Below is a small trained network, with its code and all its weights. Each question gives an input and a class and asks what happens when units are switched off, that is, made to give their printed mean instead of their output.

import numpy as np


def w(rows, s, z=0):
    codes = np.array(rows[::2]) - 128.0
    scale = np.full(codes.shape[1], s)
    scale[-1] = z or s
    return codes * scale


def norm(h):
    return h / np.sqrt((h * h).mean(-1, keepdims=True) + 1e-5)


def f(y):
    return np.maximum(y, 0)


def log_softmax(a):
    a = a - a.max(-1, keepdims=True)
    return a - np.log(np.exp(a).sum(-1, keepdims=True))


def net(x, mask):
    res = np.array(x, float).reshape(1, 7) / 4 @ E
    u = 0
    for l in range(3):
        y = f(norm(res) @ A[l][:, :-1].T + A[l][:, -1])
        res = res + np.where(mask[u : u + 6], y, B[l][:, -1]) @ B[l][:, :-1]
        u += 6
    return log_softmax(norm(res)[-1] @ U[:, :-1].T + U[:, -1])


A, B = {}, {}
E = w([
[5,175,105,119,29,102,65,136],'x0',
[148,232,107,177,94,84,117,160],'x1',
[113,142,131,118,126,102,128,132],'x2',
[160,88,124,159,37,220,147,123],'x3',
[69,88,51,217,106,103,223,212],'x4',
[166,83,77,145,91,112,144,2],'x5',
[157,118,66,141,141,186,83,164],'x6',
],0.0061)
A[0] = w([
[118,147,202,100,120,168,127,242,88],'L0N0',
[97,115,87,163,125,105,185,153,11],'L0N1',
[87,129,187,140,138,20,183,93,134],'L0N2',
[2,140,119,146,75,150,54,104,48],'L0N3',
[39,71,127,239,148,81,188,161,32],'L0N4',
[192,224,113,168,123,36,133,133,6],'L0N5',
],0.0078,0.0024)
B[0] = w([
[143,150,51,104,130,78,159,53,225],'L0N0',
[158,83,107,98,104,68,100,157,192],'L0N1',
[89,93,120,151,136,183,146,131,212],'L0N2',
[129,137,108,250,243,109,57,126,235],'L0N3',
[203,106,147,86,140,146,74,152,254],'L0N4',
[174,186,133,140,74,190,146,138,191],'L0N5',
],0.011,0.005)
A[1] = w([
[149,153,54,85,167,29,91,87,178],'L1N0',
[170,61,102,187,87,138,64,185,142],'L1N1',
[107,129,14,127,97,172,141,33,187],'L1N2',
[173,110,97,80,151,114,195,106,8],'L1N3',
[136,153,186,53,83,139,27,68,66],'L1N4',
[2,81,119,77,151,201,183,94,103],'L1N5',
],0.0088,0.0011)
B[1] = w([
[118,88,117,137,111,143,236,137,228],'L1N0',
[143,124,191,63,128,117,195,123,255],'L1N1',
[87,135,135,114,169,149,244,155,213],'L1N2',
[196,169,108,151,214,112,106,38,194],'L1N3',
[115,97,163,27,156,2,101,164,182],'L1N4',
[70,169,146,121,82,190,105,51,159],'L1N5',
],0.0094,0.0072)
A[2] = w([
[178,92,141,160,165,131,135,145,209],'L2N0',
[165,149,174,123,137,158,99,119,109],'L2N1',
[130,70,87,93,191,181,94,141,93],'L2N2',
[155,155,180,122,190,165,171,119,248],'L2N3',
[178,208,166,155,76,166,151,180,66],'L2N4',
[135,178,229,100,198,100,1,69,184],'L2N5',
],0.009,0.0016)
B[2] = w([
[129,187,179,146,129,174,31,140,214],'L2N0',
[193,93,108,183,107,210,148,94,152],'L2N1',
[80,105,188,108,67,199,87,82,186],'L2N2',
[1,180,33,168,120,110,129,184,254],'L2N3',
[24,100,142,48,108,141,76,44,173],'L2N4',
[171,109,163,140,83,178,127,193,204],'L2N5',
],0.008,0.0078)
U = w([
[254,84,189,71,119,61,97,226,247],'0',
[118,131,117,127,132,182,134,170,211],'1',
[200,142,136,235,180,138,80,136,166],'2',
[111,129,168,116,123,155,190,193,9],'3',
[142,118,97,133,155,83,193,127,24],'4',
[130,131,107,94,54,155,72,118,61],'5',
],0.0094,0.0014)

Each question gives the input, the list of numbers given to net, and the class t.
The units are the neurons (one row each of A and B). Each row of codes is followed by its name. A weight is (code - 128) times the scale printed after its matrix; where a second scale follows, it is the last column's (A, B and U).
mask holds one flag per neuron, layer by layer. A switched-off neuron (its flag False) gives its mean, the last column of its row in B, instead of its output. The means were averaged over made-up inputs and are rounded, as every weight is.
A unit's drop is (log p(t) with every unit on - log p(t) with that unit switched off) / (log p(t) with every unit on - log p(t) with every unit switched off).
The circuit of an input: a set's keep is (log p(t) with only the set's units on - log p(t) with every unit switched off) / (log p(t) with every unit on - log p(t) with every unit switched off). Starting from the 12 units with the biggest drops (on a tie, the unit counted first), units are removed one at a time, each time the one whose removal leaves the highest keep (on an exact tie, the one counted first), for as long as the keep stays at least 0.8.
units of the circuit, in order: the units of the circuit, biggest drop first
most important unit: the unit with the biggest drop
top k neurons: the k neurons with the biggest drops, biggest first
k most important neurons of layer l: the k neurons of layer l with the biggest drops, biggest first
input [8,8,-2,-1,-2,-1,-4], class 2: units of the circuit, in order	[L0N3]
input [-3,6,2,-8,-4,4,4], class 3: 2 most important neurons of layer 0	[L0N4 L0N3]
input [-7,-8,0,-1,1,1,4], class 5: top 2 neurons	[L2N2 L0N3]
input [3,7,-5,-4,0,-1,3], class 5: units of the circuit, in order	[L0N5 L2N4]
input [4,-2,-5,0,6,6,6], class 0: units of the circuit, in order	[L0N1 L0N4 L2N3]
input [8,5,5,5,6,-5,-2], class 2: top 2 neurons	[L0N3 L1N2]
input [5,1,-1,-2,6,-2,5], class 0: units of the circuit, in order	[L0N4 L2N3]
input [-5,-4,2,2,0,-8,4], class 4: units of the circuit, in order	[L0N0 L0N4]
input [-2,-7,-6,-5,6,-2,-4], class 5: top 4 neurons	[L0N2 L2N2 L0N3 L1N4]
input [-3,-2,-5,1,4,-3,3], class 0: units of the circuit, in order	[L0N4 L1N1]
input [-4,6,-4,3,7,-5,7], class 0: top 3 neurons	[L0N1 L0N4 L1N2]
input [-6,-2,-4,-2,1,-1,3], class 2: top 3 neurons	[L1N3 L0N2 L1N2]
input [-3,-6,5,6,6,-6,5], class 0: units of the circuit, in order	[L0N4 L1N1]
input [8,6,-4,-6,-2,-6,-7], class 2: most important neuron of layer 1	[L1N1]
input [-1,5,5,8,-3,3,1], class 3: 4 most important neurons of layer 0	[L0N4 L0N3 L0N0 L0N1]
input [7,5,2,-1,5,-6,-5], class 2: 2 most important neurons of layer 2	[L2N3 L2N2]
input [-5,4,-7,5,-8,7,-8], class 0: top 4 neurons	[L1N4 L0N0 L0N3 L2N5]
input [5,4,-1,-3,-3,8,7], class 4: 2 most important neurons of layer 1	[L1N2 L1N0]
input [3,5,-5,6,8,7,5], class 0: units of the circuit, in order	[L0N1 L2N3 L1N1]
input [2,4,2,0,5,-5,-2], class 0: 2 most important neurons of layer 2	[L2N3 L2N2]
input [0,6,6,6,8,3,5], class 0: 4 most important neurons of layer 0	[L0N1 L0N4 L0N0 L0N2]
input [-7,-2,3,-7,-1,1,-8], class 1: most important unit	L0N2
input [4,-1,-4,-6,-4,-8,5], class 4: top 3 neurons	[L0N0 L1N0 L0N4]
input [-8,2,-7,1,8,-7,6], class 0: units of the circuit, in order	[L0N1 L0N4 L1N1]
input [-2,5,-7,4,7,-2,1], class 0: top 2 neurons	[L0N1 L0N4]
input [-6,-8,2,-6,-6,-3,-6], class 5: 3 most important neurons of layer 1	[L1N5 L1N2 L1N1]
input [-4,3,2,-2,-8,6,-4], class 0: top 3 neurons	[L1N4 L0N0 L2N5]
input [7,4,3,5,4,-4,-4], class 2: top 4 neurons	[L0N3 L1N2 L2N3 L1N4]
